Below is a small trained network, with its code and all its weights. Each question gives an input and a target symbol and asks what happens when units are switched off, that is, made to give their printed mean instead of their output.

import numpy as np


def w(rows, s, z=0):
    codes = np.array(rows[::2]) - 128.0
    scale = np.full(codes.shape[1], s)
    scale[-1] = z or s
    return codes * scale


def f(y):
    return y / 2 * (1 + np.tanh(0.7978845608 * (y + 0.044715 * y**3)))


def softmax(a):
    e = np.exp(a - a.max(-1, keepdims=True))
    return e / e.sum(-1, keepdims=True)


def log_softmax(a):
    a = a - a.max(-1, keepdims=True)
    return a - np.log(np.exp(a).sum(-1, keepdims=True))


def net(x, mask):
    ids = ['ΔΘΛΨαβγεζμξπστω'.index(c) for c in x.split()]
    T = len(ids)
    res = E[ids] + P[:T]
    u = 0
    for l in range(2):
        q, k, v = (res @ M[l].T for M in (Q, K, V))
        z = softmax(np.where(np.tri(T) > 0, q @ k.T / 3**0.5, -1e9)) @ v
        res = res + np.where(mask[u], z, O[l][:, -1]) @ O[l][:, :-1]
        u += 1
        y = f(res @ A[l][:, :-1].T + A[l][:, -1])
        res = res + np.where(mask[u : u + 12], y, B[l][:, -1]) @ B[l][:, :-1]
        u += 12
    return log_softmax(res[-1] @ U[:, :-1].T + U[:, -1])


Q, K, V, O, A, B = {}, {}, {}, {}, {}, {}
E = w([
[132,110,3],'Δ',
[119,106,167],'Θ',
[104,90,83],'Λ',
[13,132,138],'Ψ',
[31,166,109],'α',
[147,98,113],'β',
[99,77,135],'γ',
[109,64,118],'ε',
[116,74,98],'ζ',
[136,132,219],'μ',
[150,112,107],'ξ',
[101,83,155],'π',
[109,81,146],'σ',
[63,220,146],'τ',
[54,75,218],'ω',
],0.017)
P = w([
[196,72,130],'0',
[1,172,184],'1',
[166,94,131],'2',
[154,105,131],'3',
[139,112,134],'4',
[131,119,135],'5',
[122,128,136],'6',
[120,135,138],'7',
[114,143,134],'8',
[103,143,139],'9',
],0.0098)
Q[0] = w([
[228,255,159],'L0H1',
[91,12,194],'L0H1',
[95,188,97],'L0H1',
],0.0097)
K[0] = w([
[202,247,181],'L0H1',
[99,46,156],'L0H1',
[144,140,86],'L0H1',
],0.013)
V[0] = w([
[83,121,197],'L0H1',
[78,116,2],'L0H1',
[126,186,151],'L0H1',
],0.0092)
O[0] = w([
[76,161,140,127],'L0H1',
[207,255,233,253],'L0H1',
[93,67,162,51],'L0H1',
],0.009,0.0047)
A[0] = w([
[135,62,83,23],'L0N1',
[208,71,198,60],'L0N2',
[146,169,125,222],'L0N3',
[157,119,78,55],'L0N4',
[33,213,139,99],'L0N5',
[140,140,131,92],'L0N6',
[193,152,66,134],'L0N7',
[127,116,6,6],'L0N8',
[74,136,106,158],'L0N9',
[120,179,116,156],'L0N10',
[140,162,111,209],'L0N11',
[194,108,134,196],'L0N12',
],0.014,0.0024)
B[0] = w([
[116,207,61,134],'L0N1',
[134,52,87,160],'L0N2',
[93,68,107,224],'L0N3',
[115,88,148,147],'L0N4',
[140,50,2,244],'L0N5',
[120,96,129,137],'L0N6',
[61,169,152,254],'L0N7',
[251,81,175,144],'L0N8',
[158,245,80,159],'L0N9',
[117,109,162,197],'L0N10',
[95,73,153,200],'L0N11',
[113,109,110,198],'L0N12',
],0.0095,0.0058)
Q[1] = w([
[163,111,158],'L1H1',
[195,208,82],'L1H1',
[2,63,37],'L1H1',
],0.0092)
K[1] = w([
[110,71,79],'L1H1',
[134,6,125],'L1H1',
[101,174,180],'L1H1',
],0.013)
V[1] = w([
[151,88,53],'L1H1',
[253,100,170],'L1H1',
[172,238,174],'L1H1',
],0.005)
O[1] = w([
[150,2,103,189],'L1H1',
[74,82,163,40],'L1H1',
[122,214,228,2],'L1H1',
],0.008,0.0042)
A[1] = w([
[88,160,86,75],'L1N1',
[114,201,121,88],'L1N2',
[137,91,116,88],'L1N3',
[138,92,207,146],'L1N4',
[120,100,171,173],'L1N5',
[148,125,142,253],'L1N6',
[189,104,201,47],'L1N7',
[144,172,122,52],'L1N8',
[162,123,98,92],'L1N9',
[151,94,140,234],'L1N10',
[169,168,116,85],'L1N11',
[4,156,156,163],'L1N12',
],0.014,0.0035)
B[1] = w([
[147,130,197,234],'L1N1',
[171,40,186,108],'L1N2',
[105,114,174,248],'L1N3',
[111,101,70,158],'L1N4',
[171,180,72,163],'L1N5',
[89,161,109,171],'L1N6',
[129,14,157,117],'L1N7',
[181,97,194,88],'L1N8',
[102,146,192,208],'L1N9',
[41,107,113,253],'L1N10',
[194,126,212,88],'L1N11',
[241,246,153,207],'L1N12',
],0.013,0.0036)
U = w([
[29,182,255,119],'Δ',
[199,82,173,191],'Θ',
[156,122,138,85],'Λ',
[137,123,174,111],'Ψ',
[137,143,105,6],'α',
[99,242,110,175],'β',
[160,119,144,106],'γ',
[61,116,6,212],'ε',
[129,156,114,117],'ζ',
[51,247,43,212],'μ',
[151,128,129,100],'ξ',
[151,123,143,92],'π',
[132,147,103,3],'σ',
[123,143,149,76],'τ',
[104,165,147,78],'ω',
],0.0082,0.0046)

Each question gives the input, a string of symbols that net reads in full, and the target symbol t.
The units are the heads (3 rows each of Q, K, V and O) and the neurons (one row each of A and B). Each row of codes is followed by its name. A weight is (code - 128) times the scale printed after its matrix; where a second scale follows, it is the last column's (O, A, B and U).
mask holds one flag per unit, layer by layer, with each layer's heads first. A switched-off unit (its flag False) gives its mean, the last column of its rows in O or B, instead of its output. The means were averaged over made-up inputs and are rounded, as every weight is.
A unit's drop is (log p(t) with every unit on - log p(t) with that unit switched off) / (log p(t) with every unit on - log p(t) with every unit switched off).
The circuit of an input: a set's keep is (log p(t) with only the set's units on - log p(t) with every unit switched off) / (log p(t) with every unit on - log p(t) with every unit switched off). Starting from the 12 units with the biggest drops (on a tie, the unit counted first), units are removed one at a time, each time the one whose removal leaves the highest keep (on an exact tie, the one counted first), for as long as the keep stays at least 0.8.
units of the circuit, in order: the units of the circuit, biggest drop first
unit that matters most: the unit with the biggest drop
k most important neurons of layer l: the k neurons of layer l with the biggest drops, biggest first
drop of u: that unit's drop, to one decimal
input Λ μ Δ Δ π, target ε: units of the circuit, in order	L1N12, L1N1, L0N2
input Δ Δ ξ, target ε: units of the circuit, in order	L0N2, L1N10, L1N1
input μ μ γ β Δ μ, target β: units of the circuit, in order	L0H1, L0N5, L1N12, L1H1
input Δ Δ Ψ β, target ε: units of the circuit, in order	L1N10, L1N1, L0N2
input ε Ψ μ Δ ζ σ, target ε: unit that matters most	L0N5
input σ Ψ Λ μ β μ, target μ: 2 most important neurons of layer 0	L0N5, L0N8
input γ Λ α ω Ψ Ψ Δ ζ μ, target ε: 2 most important neurons of layer 0	L0N7, L0N5
input μ ζ Ψ ζ π, target ε: 2 most important neurons of layer 1	L1N12, L1N1
input Λ Λ Δ γ μ Δ τ, target ε: 3 most important neurons of layer 0	L0N5, L0N7, L0N3
input ε Δ Δ Λ β, target ε: 2 most important neurons of layer 1	L1N12, L1N1
input Δ Δ Δ μ Θ Θ π μ ξ Ψ, target ε: 2 most important neurons of layer 0	L0N5, L0N7
input π Δ σ, target ε: units of the circuit, in order	L1N10, L0N2
input Δ β μ, target ε: 2 most important neurons of layer 0	L0N7, L0N2
input α Δ μ α Δ σ Θ, target ε: 2 most important neurons of layer 0	L0N7, L0N5
input σ γ Δ Δ τ, target ε: 2 most important neurons of layer 0	L0N5, L0N3
input Δ Δ Δ β ξ σ α, target ε: most important neuron of layer 1	L1N12
input Λ Λ Δ ω ω γ Δ Δ ω, target β: 2 most important neurons of layer 0	L0N8, L0N2
input γ Δ γ Δ σ Δ β ω, target β: drop of L0N5	-0.1
input π Θ Δ Δ Ψ ξ Λ ζ μ Δ, target β: drop of L1N12	0.4
input σ Δ μ Θ, target ε: drop of L1N5	0.0
input μ Λ Δ Δ ζ ζ Λ π Δ, target β: drop of L0N7	1.1
input ε Λ ξ, target ε: most important neuron of layer 0	L0N5
